Each row is followed by its class number.
[ 22 -46 -54 -17 -63 -13 -24 -16  16   2  -1  31   7   3  27  -8 -41  -4
 -39 -33 -58 -35  10 -17 -37  50  12  34  35  33 114 -66   1]	8
[ -9 -34 -28   3 -20  -6   6  16  18 -11 -20  41  29   8 -24 -24 -77 -15
 -31 -42 -61  17 -23 -13  10 -22   7  33  28  14 -35  31 -34]	5
[-10  32  22 -34 -39  67   8 -21 -17 -38  -9  22   7  65  55  31 -36  44
  25  -9 -10   6 -63  10 -66  18  40  22  45   8  45 -19   6]	7
[ 18 -36 -39 -21 -54  21 -28  17  -7 -38  -9  14  31  32  43  -5 -28  16
 -24 -44 -20  41 -47   5 -35  20 -11   6  49   0  49  27  -2]	8
[ 21 -27 -13 -40 -72  31 -37   4  11 -20 -35  23  22  28  39  34 -82  -5
  -8 -43   4  21  -1 -16 -14  53  34  -4  54  12  73 -52 -10]	7
[  3  54   8  14 -17  46  -2   5 -12 -12 -29  13  37  27  33   4 -11  -4
   3   3  -1  -7 -23  29  10 -18 -12  34   6 -39   1  14  -7]	6
[ 26   2  12  -6  -1  38  23 -20  12  27 -31  50  20  18  33  31 -16  36
 -19  -3 -18   2 -28  -7 -25 -18   7  57 -21 -15  18   0 -10]	2
[ 11  54   0 -26   1  23   7 -18 -26  20 -17  26 -12  23  22  16   6  33
 -12 -21   8 -47   8  29  -8  -9  12  25 -10  -5  36 -21  10]	7
[-46 -23  11  18 -11  40  32  -1  40 -58 -23 -39  12  20 -45   2  53 -40
   5  49 -27 -22 -43  -5  20  18  10 -28  80  52  26  -1 -46]	2
[-22 -26 -45 -37 -74   3 -31 -22 -24 -17 -32  33  16  60  49   6 -33  32
 -72 -53 -61  20 -29 -19 -33   1  -7  24  14   9  45  11  13]	8
[-53 -52   0 -23 -53  16 -42   8  10 -42 -40  -9  -8  14 -13  34 -23 -17
 -19 -14  -4  -1 -23 -33  12  43  13 -27  53  47  42 -28 -37]	0
[ 13  44   8  -7   0  29   0  18  -8   8 -36  -5  49  14  -8   6 -13  -4
 -19  -3  19   3   1  22  38 -14 -19  42 -30 -63  -6 -15   2]	4
[ 42 -19  21 -47 -30  55   6 -69  33  -9 -31  46  20  41  35  64 -41  64
   6 -48 -32 -30 -63   1 -64  21  27  28  55  31  58  -5 -36]	4
[ 22   8   0  -7   6  44  10 -21  10   7 -39  19  19  28  -8  49  37  12
 -23  11 -29 -75  -8  23  12  -4 -20  23   9 -25  31 -10 -28]	8
[ 15  31  10 -11 -13  13   9   1 -25   7 -13  20   8  28   1  16  37  57
 -20   0  -6   5  -6  36  29 -20   2  15  -8 -11  -2  20  -9]	5
[ 12  44   8   5 -14  51   6  14  -8  -9 -22  45   9  39  14  33 -16  -5
   8  10   7 -41   0  17   9 -14   9  15  29  -5 -37   2 -27]	5
[-30 -60  -9 -10 -48  18  -7  15  14 -51 -10  35 -15  43  54 -14 -51 -11
  -8 -17  33  12 -38   5 -34   8   1   1  62  34   1  41 -13]	3
[  7 -21 -18 -12 -39  21  15 -35   1  -8 -12  58 -20  44  32  -5 -24  66
 -14 -22 -49 -21 -51   3 -75  -8  -3  28  44  45 -12  59 -15]	3
[  71  -39  -60  -24  -43   18  -53  -20   32    0  -36   59   25   34
   45   48 -102  -10  -15  -61  -52   -6   -8   -7  -24   40    1    8
   67   24   64  -16  -18]	7
[-73 -76 -14  -2 -23 -30 -12  36  13 -58  13 -23 -15 -12  17 -41 -36 -67
 -41 -24  35  16 -11 -38 -24  42   1   7  18 -10  -4   5   3]	1
[ 27  56  16  -2  -2  43   1  44 -22   0 -19  24  -4  -3   7  18 -29  28
 -25 -28 -17 -31 -15  35   1  -1 -26  26   3 -42 -15   2 -32]	1
[  2 -21  -8 -41 -59  17 -35   8 -18 -18 -17  43 -19  16  35  23 -50  52
 -43 -36 -26  10 -38 -20 -24   7  14  19  17  11   6  -2 -18]	2
[  2  32   8  17  -8  36  10  33   6  -9 -15  16  23  13  13  -5 -26 -15
   6  -4  34 -17 -22  33   8  -6 -15  30  13 -17  -9  10 -22]	0
[ 49  68  -7   1 -21  36  17  27 -30 -10   4  24  26  12   6  -9 -16  37
  21   0 -19 -23 -12  32  -9  -4  11   8  30 -15 -25  14 -23]	5
[ -9  18   7 -21 -89  50 -49  32 -28 -55 -59  24  54  44  34  36 -85  51
 -29 -20 -11  47 -20 -11  20  27  18   6  13  -1  17 -16 -10]	8
[ -6 -63   1  14 -12   6 -38  22  57 -59   5 -41  16 -14  -1  37 -36 -77
  11  22   5  60  11 -60  -6  80   0 -60  45 -29   7 -18  -5]	4
[-25 -34   1  -3 -36  52   6 -46  41 -12 -63  -5  32  48   0  52  20 -26
  12  48 -23   1 -22 -39  -3  13  16 -23  54  50  21 -17 -22]	2
[ 17  18 -21  -2 -72  26 -42  10  23 -12 -25  22  20  20 -21  45 -46 -28
   2  25 -59 -10  -2  -5  29  47   2  -8  51   1  -5 -42 -44]	7
[ -8 -82 -65 -29 -39  12 -47  40   6 -39 -28  23  16  11  18  -4 -59   1
 -56 -59 -18  23 -20 -20 -26  41 -10  26  51   2  66   0   6]	8
[ -8  54  46   5 -37  44  -3  21 -18 -35 -34  -8 -22   9 -51  28  -5  94
 -28  38 -49 -15 -17   6   5  21 -15  -2  -8 -11 -62  16 -27]	4
[-14 -53 -32 -56 -44  36  20 -54  34   0 -42  29  52  28  57  10 -35  10
   5 -45  -7  24 -18 -27 -58  28  49  13  62  15 107 -21   1]	6
[-66  33  -8   8  66   4  32 -55  10  20 -45 -35  -2   6  11  30  40 -59
  22  16 -17 -65  14  -7 -15  -9 -31 -52  -1  32  26   6  18]	0
[ 38  52   8  -6 -13  58  -1  44 -19   6 -18  24  22  10   6  12   5  15
  -1  -5  24 -10 -33  38  21 -21 -10  43  13 -30  -5  -6 -24]	2
[ -5 -45  23 -10 -40  45 -24  11  14 -31 -55  21  17  22  37  52 -34  43
 -27  14  29  50 -20 -28 -20  36   0   6  -2 -38 -27  29 -21]	1
[  52  -36  -66  -12  -65    5  -59  -35   11    2   -3   35    5   24
   38   34  -42  -14  -10  -28 -103   -7  -24  -36  -52   53    4    0
   75   59   88  -47  -28]	1
[-15 -34  -2  16 -33  -1  -6 -31  23 -33 -26  -9  27  24   8   9  43 -16
 -30  20 -27  10 -24  -7  28  12  -9  -6  19  -2  27  40 -32]	6
[-16  15 -17   2 -52  -9   8 -61  19   5 -32  16  35  67  26  19   2 -13
 -48 -10 -67 -22 -22   9  13 -16 -27   7   7  -6  -7  28 -22]	0
[-27 -62 -34 -25 -59 -46  -1 -73  19  -2   6   2  33  52  26 -13  11 -52
 -50 -59 -75  -2 -40  -8   1 -17   1  20  24  41  90 -13  -8]	8
[ -9  26   5  37  -7  43 -11   5  24 -27 -52  29  42  13  24  22 -59 -49
   8  13 -56  35 -26 -18  18  -3 -11 -20  36   9   8  21 -44]	3
[-27  -8  27   4 -11  31 -17 -13   2  -5 -69   6  31  22  35  51   0  19
 -31  16  10  51 -16 -31   8  11 -10   3 -39 -36  15  20  -8]	0
[  4 -98 -45 -33 -42   3   6 -53  53  -7  -4  33 -19  35  44  15  -9 -37
 -30 -15 -37 -54 -30 -29 -65  23  10  12  76  32  54 -16 -23]	2
[  0 -22   1 -21 -90  30   4  -8   4 -20 -21  37  43  32  23  11 -35  71
 -11   7 -28  96  -9 -52 -38  40  65   7  23   9  14  -4  -7]	5
[ 31 -96 -67 -12 -56 -57 -55 -58  28  -3  13  20  18   6  27  15  -5 -25
 -55 -30 -75  -2  -4 -60 -19  53   2  25  15 -17  57  -5  -9]	6
[-25 -41  12   9 -28  15 -28   1  20 -41 -20   5  19  21   8  29  -9 -11
 -19  25  -2  32 -12 -20  37  17  13  11   4 -24  12  -1 -19]	6
[ 34  61  -2  25 -36  15  11  15  19  -7  20  28  22  -4  16 -37 -37 -27
  12 -44 -50  33 -56  47  13 -39  -8  -2  62  50   9  31 -50]	2
[ -5  -1  32   9 -85  52 -15  42  -3 -57  -3  19  11  33   8   6 -48  15
  20   9  25  24 -38  -1  -3  16  23  14  47   7 -47  16 -36]	6
[ -2 -13  29  14 -26  34   3   5  28 -32 -55   0  20  35  -5  53 -15 -11
 -22  18 -30 -22 -13  14  31  22 -22  -9  36 -13 -11  13 -37]	5
[  1  17  -3 -27 -23  43   7   6   4  -5 -27  40  37  15  36  11 -15  22
 -15 -20  33 -19 -10  31   1   2  14  44   9 -25  54 -20 -10]	8
[ -9  42  11  10 -13  18   3  17  -8  -4 -20  11  14   9   7  -3   3  -9
 -29  -5  10 -23  -4  30  34 -10 -13  31  -8 -15   0  -4 -26]	1
[ -8  -5 -10 -23 -94  14 -12 -16  -6 -37 -10  29  27  31  13  -8 -24  44
 -32 -26 -43  29 -27 -22 -15  10  35  -6  34  29  12  13 -33]	8
[ 15  28  -6 -13  15  20   7 -17  12  20 -18  23  20   3  18   7   2 -32
 -12 -15   2 -48 -15  37  15   0   3  58   2 -33  81 -42 -16]	7
[ 39   0   4 -40 -38  53  28  -9  -6  19 -37  46   9  65  27  53  23  66
 -29  -1  13 -69 -26  37 -10  -4  -9  53  11 -14   8  -4 -19]	2
[ 47  98  36  10 -35  25   8  20 -41  -1   8  42   8  13  30   4  -9  48
  -3 -20 -22 -13 -33  57  13 -25  -3  27  -2 -11 -15  24 -38]	5
[  6 -14 -10 -18   1  17  36   1   2   0  -1  11  -1  33  10 -26   5  21
 -10 -36  24  -4 -23  31 -11 -45   5  16  28  28  -1  28   9]	2
[ -5 -75 -53  -6  -4  13 -44 -18  54 -24 -34  14  33   3  39  25 -61 -58
   4   5  10  22  12 -54 -19  42  18 -26  48  -7  42 -20  -7]	0
[  2   5   6 -16 -21  44  17  10  16 -18 -36  18  36  39  10   3 -20 -16
 -28 -21  22 -12 -27  22   8 -12 -10  35  23 -29   5  13 -29]	4
[  6  70  35   5  -9  65  23   1   2 -12 -34  32  22  39  14  46 -17  33
  -4   1  -3 -55 -15  44   1 -21 -22  20   1 -43 -60  25 -18]	8
[ 13  20  11  -1 -18  44  17  -3  10 -12 -21  30  11  20  16   7 -15   3
 -15  -1 -31 -29 -18   7 -11   0   2  20  35 -36  11  -3 -34]	3
[-21  11   2  29 -29  -2 -14  23   8 -47  21  -7  -4  11  30 -20 -56 -48
   9 -32 -28  36 -39  13 -13   7 -13 -25  53  54   5  18 -16]	1
[ -4 -22 -16 -26 -73  20  10  35 -41 -50   3  30   5  45  33 -39 -32  42
 -17 -36 -14  38 -68   7 -46  -4  20  13  57  36   3  54 -28]	5
[  17  -56  -26  -30  -37   17  -35  -43   43  -19  -16   24  -14   15
   12   54  -62  -14  -16  -24 -107  -22  -44  -45  -66   47   -9  -14
   71   13   28  -14  -39]	4
[ 53  19  -2  -7 -33  24  16  -2  10  14 -13  23  15  23  -5   6 -10   5
 -13 -13 -18 -43  -8  27   0  -5 -16  23  21  -4   5  -4 -37]	4
[-45 -12   8 -20 -32  13   2 -30   8 -19 -47  13  57  57  40  43  -9  17
 -37  -2  34  30  -3 -28  14  15  17  13 -31 -39  -9  17   6]	0
[-77 -87  -9 -36 -14   9  13 -33  31 -36 -45 -12  10  19  -1   7   4 -21
 -48 -14 -10 -47 -31 -25 -17  29   6  38  30 -29  42  -2  -9]	6
